Below is a small trained network, with its code and all its weights. Each question gives an input and a target symbol and asks what happens when units are switched off, that is, made to give their printed mean instead of their output.

import numpy as np


def w(rows, s, z=0):
    codes = np.array(rows[::2]) - 128.0
    scale = np.full(codes.shape[1], s)
    scale[-1] = z or s
    return codes * scale


def norm(h):
    return h / np.sqrt((h * h).mean(-1, keepdims=True) + 1e-5)


def f(y):
    return y / 2 * (1 + np.tanh(0.7978845608 * (y + 0.044715 * y**3)))


def softmax(a):
    e = np.exp(a - a.max(-1, keepdims=True))
    return e / e.sum(-1, keepdims=True)


def log_softmax(a):
    a = a - a.max(-1, keepdims=True)
    return a - np.log(np.exp(a).sum(-1, keepdims=True))


def net(x, mask):
    ids = ['ΔΛΦΩαεζημψ'.index(c) for c in x.split()]
    T = len(ids)
    res = E[ids] + P[:T]
    u = 0
    for l in range(2):
        q, k, v = (norm(res) @ M[l].T for M in (Q, K, V))
        z = softmax(np.where(np.tri(T) > 0, q @ k.T / 3**0.5, -1e9)) @ v
        res = res + np.where(mask[u], z, O[l][:, -1]) @ O[l][:, :-1]
        u += 1
        y = f(norm(res) @ A[l][:, :-1].T + A[l][:, -1])
        res = res + np.where(mask[u : u + 8], y, B[l][:, -1]) @ B[l][:, :-1]
        u += 8
    return log_softmax(norm(res)[-1] @ U[:, :-1].T + U[:, -1])


Q, K, V, O, A, B = {}, {}, {}, {}, {}, {}
E = w([
[138,222,167,129,21,79,120,163,128,127,140,136],'Δ',
[57,184,197,139,71,65,128,129,111,216,140,63],'Λ',
[72,183,109,132,143,73,162,169,45,163,79,112],'Φ',
[126,103,138,168,138,38,103,55,83,154,125,166],'Ω',
[124,151,251,77,87,96,125,93,133,49,220,116],'α',
[85,173,66,119,85,102,51,125,70,84,132,101],'ε',
[85,170,196,23,205,72,181,88,170,178,135,159],'ζ',
[91,51,130,54,107,182,78,124,58,111,80,154],'η',
[109,147,99,118,127,192,199,98,11,122,69,119],'μ',
[171,232,148,164,114,115,131,158,112,48,102,63],'ψ',
],0.02)
P = w([
[119,97,121,117,117,28,161,159,118,68,122,234],'0',
[206,122,111,47,154,120,145,218,39,180,237,156],'1',
[87,79,90,72,47,49,222,129,140,60,118,177],'2',
[74,182,174,118,166,111,79,137,75,124,142,184],'3',
[184,115,89,101,183,119,100,129,80,198,211,80],'4',
[102,117,130,42,77,93,181,102,137,75,70,135],'5',
[71,188,182,117,207,139,31,84,102,133,107,157],'6',
[178,126,71,81,247,141,81,111,128,192,172,48],'7',
[114,135,153,31,125,97,129,71,176,98,45,95],'8',
[61,182,204,122,235,163,41,59,102,122,130,100],'9',
],0.015)
Q[0] = w([
[128,176,172,1,58,20,178,52,84,96,4,115],'0.h0',
[140,57,29,40,39,50,207,79,152,98,90,84],'0.h0',
[94,184,189,48,101,35,109,27,115,78,48,113],'0.h0',
],0.0088)
K[0] = w([
[131,142,185,141,242,196,95,59,175,125,37,49],'0.h0',
[205,142,67,144,210,245,48,71,112,27,2,89],'0.h0',
[87,145,152,68,193,162,84,55,151,110,111,44],'0.h0',
],0.0093)
V[0] = w([
[170,254,62,115,131,116,146,156,149,48,160,122],'0.h0',
[100,80,189,86,83,120,78,210,221,139,186,113],'0.h0',
[142,141,195,189,165,117,247,172,134,153,141,146],'0.h0',
],0.0089)
O[0] = w([
[158,212,82,129,176,132,111,173,111,48,146,48,165],'0.h0',
[95,143,185,134,116,205,82,182,181,131,139,180,97],'0.h0',
[203,188,164,99,156,124,103,84,116,138,7,135,253],'0.h0',
],0.011,0.00066)
A[0] = w([
[233,119,90,166,203,220,124,87,60,206,239,104,164],'0.n0',
[154,144,124,178,91,134,251,143,196,92,116,88,7],'0.n1',
[142,143,87,158,172,195,194,127,85,85,165,26,181],'0.n2',
[201,209,99,188,55,150,84,142,170,96,144,130,86],'0.n3',
[254,145,82,60,162,115,121,159,78,162,155,82,180],'0.n4',
[147,155,96,160,158,119,78,121,109,11,74,131,93],'0.n5',
[188,135,107,151,116,205,101,159,219,156,163,140,182],'0.n6',
[121,140,122,92,170,42,212,114,99,142,117,152,3],'0.n7',
],0.009,0.0048)
B[0] = w([
[151,99,175,58,118,118,92,155,27,127,108,131,194],'0.n0',
[143,106,130,235,203,45,110,143,137,120,68,122,128],'0.n1',
[85,123,108,159,175,56,92,109,195,144,115,188,212],'0.n2',
[99,57,108,91,188,153,103,106,12,173,156,124,145],'0.n3',
[142,35,197,157,105,180,172,172,156,122,131,112,254],'0.n4',
[157,120,169,93,129,106,150,149,161,164,93,177,178],'0.n5',
[174,76,89,99,111,62,53,110,109,151,170,32,122],'0.n6',
[141,141,85,129,134,117,67,105,123,168,152,146,198],'0.n7',
],0.012,0.0072)
Q[1] = w([
[52,98,154,48,82,33,215,120,113,82,126,164],'1.h0',
[222,36,37,195,105,183,218,229,170,195,248,117],'1.h0',
[162,1,93,135,53,62,236,215,185,141,150,62],'1.h0',
],0.0083)
K[1] = w([
[79,61,110,141,219,203,73,53,104,61,61,130],'1.h0',
[174,147,49,126,47,122,168,224,66,86,83,254],'1.h0',
[208,111,39,227,128,168,36,198,81,137,85,212],'1.h0',
],0.0087)
V[1] = w([
[138,81,187,158,82,129,109,74,110,2,126,129],'1.h0',
[108,132,235,228,44,49,54,117,94,89,112,30],'1.h0',
[96,113,32,236,77,184,114,225,131,223,17,78],'1.h0',
],0.0081)
O[1] = w([
[167,35,194,156,63,141,143,118,81,36,173,137,82],'1.h0',
[176,140,72,251,49,106,142,186,119,108,138,142,194],'1.h0',
[79,120,185,129,114,51,158,198,72,194,110,99,1],'1.h0',
],0.015,0.0072)
A[1] = w([
[253,94,153,61,169,182,133,143,57,158,199,51,61],'1.n0',
[29,164,190,225,145,145,126,148,115,103,36,171,47],'1.n1',
[108,100,129,89,155,101,209,40,102,84,104,48,8],'1.n2',
[58,185,244,201,71,148,96,138,103,120,44,212,31],'1.n3',
[185,154,152,150,195,93,175,160,227,65,75,105,49],'1.n4',
[179,113,102,171,183,181,145,141,86,144,150,209,80],'1.n5',
[200,89,252,70,116,168,112,207,74,133,133,122,21],'1.n6',
[156,168,129,206,127,137,132,163,78,221,12,103,90],'1.n7',
],0.013)
B[1] = w([
[148,99,154,160,174,168,92,131,101,144,175,123,210],'1.n0',
[124,117,70,185,128,163,125,123,133,197,193,135,188],'1.n1',
[124,97,139,165,155,158,251,97,82,128,76,108,142],'1.n2',
[101,112,89,192,186,166,94,70,111,168,153,115,222],'1.n3',
[103,101,87,180,145,137,129,194,190,158,97,170,148],'1.n4',
[148,154,149,132,69,141,146,150,141,118,148,128,146],'1.n5',
[178,171,62,85,147,200,189,134,142,126,216,217,206],'1.n6',
[83,108,155,147,136,98,67,133,105,111,93,89,255],'1.n7',
],0.023,0.011)
U = w([
[147,191,106,109,101,163,195,191,86,214,209,184,160],'Δ',
[81,55,152,227,202,162,59,88,66,160,176,135,44],'Λ',
[183,48,197,85,124,54,22,160,90,140,80,44,254],'Φ',
[182,134,98,127,39,44,94,102,91,223,133,203,83],'Ω',
[113,174,194,204,71,181,119,108,94,33,98,152,127],'α',
[35,200,122,153,172,47,165,128,100,60,221,136,50],'ε',
[74,181,128,64,148,158,92,75,140,153,77,151,127],'ζ',
[3,69,211,110,56,149,138,124,117,162,130,215,107],'η',
[97,118,154,152,148,133,218,89,61,130,92,100,175],'μ',
[102,87,127,162,119,146,145,213,186,159,74,150,153],'ψ',
],0.0072,0.004)

Each question gives the input, a string of symbols that net reads in full, and the target symbol t.
The units are the heads (3 rows each of Q, K, V and O) and the neurons (one row each of A and B). Each row of codes is followed by its name. A weight is (code - 128) times the scale printed after its matrix; where a second scale follows, it is the last column's (O, A, B and U).
mask holds one flag per unit, layer by layer, with each layer's heads first. A switched-off unit (its flag False) gives its mean, the last column of its rows in O or B, instead of its output. The means were averaged over made-up inputs and are rounded, as every weight is.
A unit's drop is (log p(t) with every unit on - log p(t) with that unit switched off) / (log p(t) with every unit on - log p(t) with every unit switched off).
The circuit of an input: a set's keep is (log p(t) with only the set's units on - log p(t) with every unit switched off) / (log p(t) with every unit on - log p(t) with every unit switched off). Starting from the 12 units with the biggest drops (on a tie, the unit counted first), units are removed one at a time, each time the one whose removal leaves the highest keep (on an exact tie, the one counted first), for as long as the keep stays at least 0.8.
circuit, biggest first: the units of the circuit, biggest drop first
unit that matters most: the unit with the biggest drop
top k neurons: the k neurons with the biggest drops, biggest first
drop when u is switched off: that unit's drop, to one decimal
input Δ Λ Φ μ Ω Λ, target μ: unit that matters most : 0.h0
input Λ ε α ψ Φ, target Δ: circuit, biggest first : [1.n6 0.n4]
input α α ζ Λ ψ, target Δ: circuit, biggest first : [1.n6 0.n0]
input ε Φ η Λ ε Φ η Λ ζ μ, target ζ: circuit, biggest first : [0.n0 1.h0 0.n4 1.n3]
input Λ Φ Λ Φ α Λ μ ζ Φ, target μ: circuit, biggest first : [0.h0 1.n2]
input α ζ Λ α μ, target Δ: circuit, biggest first : [0.n0 1.n6]
input Φ Λ Λ η Λ Ω Φ α, target Δ: circuit, biggest first : [1.n6 0.n0]
input Λ ψ μ Φ Φ Φ ζ μ ε, target μ: circuit, biggest first : [0.h0 1.n2]
input ζ ζ ψ ε Λ, target Δ: circuit, biggest first : [1.n6 0.n0]
input Ω Φ ε α Δ, target Δ: top 4 neurons : [1.n6 0.n4 1.n7 1.n3]
input ε ψ ε, target ψ: top 3 neurons : [1.n4 0.n5 0.n4]
input μ ε Λ Λ Λ Ω μ ζ ζ η, target ζ: circuit, biggest first : [1.h0 1.n0]
input α ψ Φ Φ Ω, target Δ: circuit, biggest first : [0.n0 1.n6]
input μ ψ ε Λ ζ ε ψ, target ζ: circuit, biggest first : [1.h0]
input ε η ζ Δ Λ, target Δ: top 3 neurons : [1.n6 0.n2 0.n7]
input Λ ζ μ Λ ζ Δ ζ Λ, target Φ: top 2 neurons : [1.n3 1.n7]
input Λ Φ α, target α: top 2 neurons : [0.n4 1.n6]
input μ μ η ψ Δ, target Δ: top 2 neurons : [0.n4 1.n6]
input Φ Φ ε Φ ψ μ Φ, target Φ: drop when 1.n6 is switched off : 0.1
input ε ε ζ ε Ω Δ, target ε: unit that matters most : 0.h0
input ε α Φ ψ Ω, target Δ: drop when 1.n6 is switched off : 0.6
input Λ ε Φ, target ε: drop when 0.h0 is switched off : 0.6
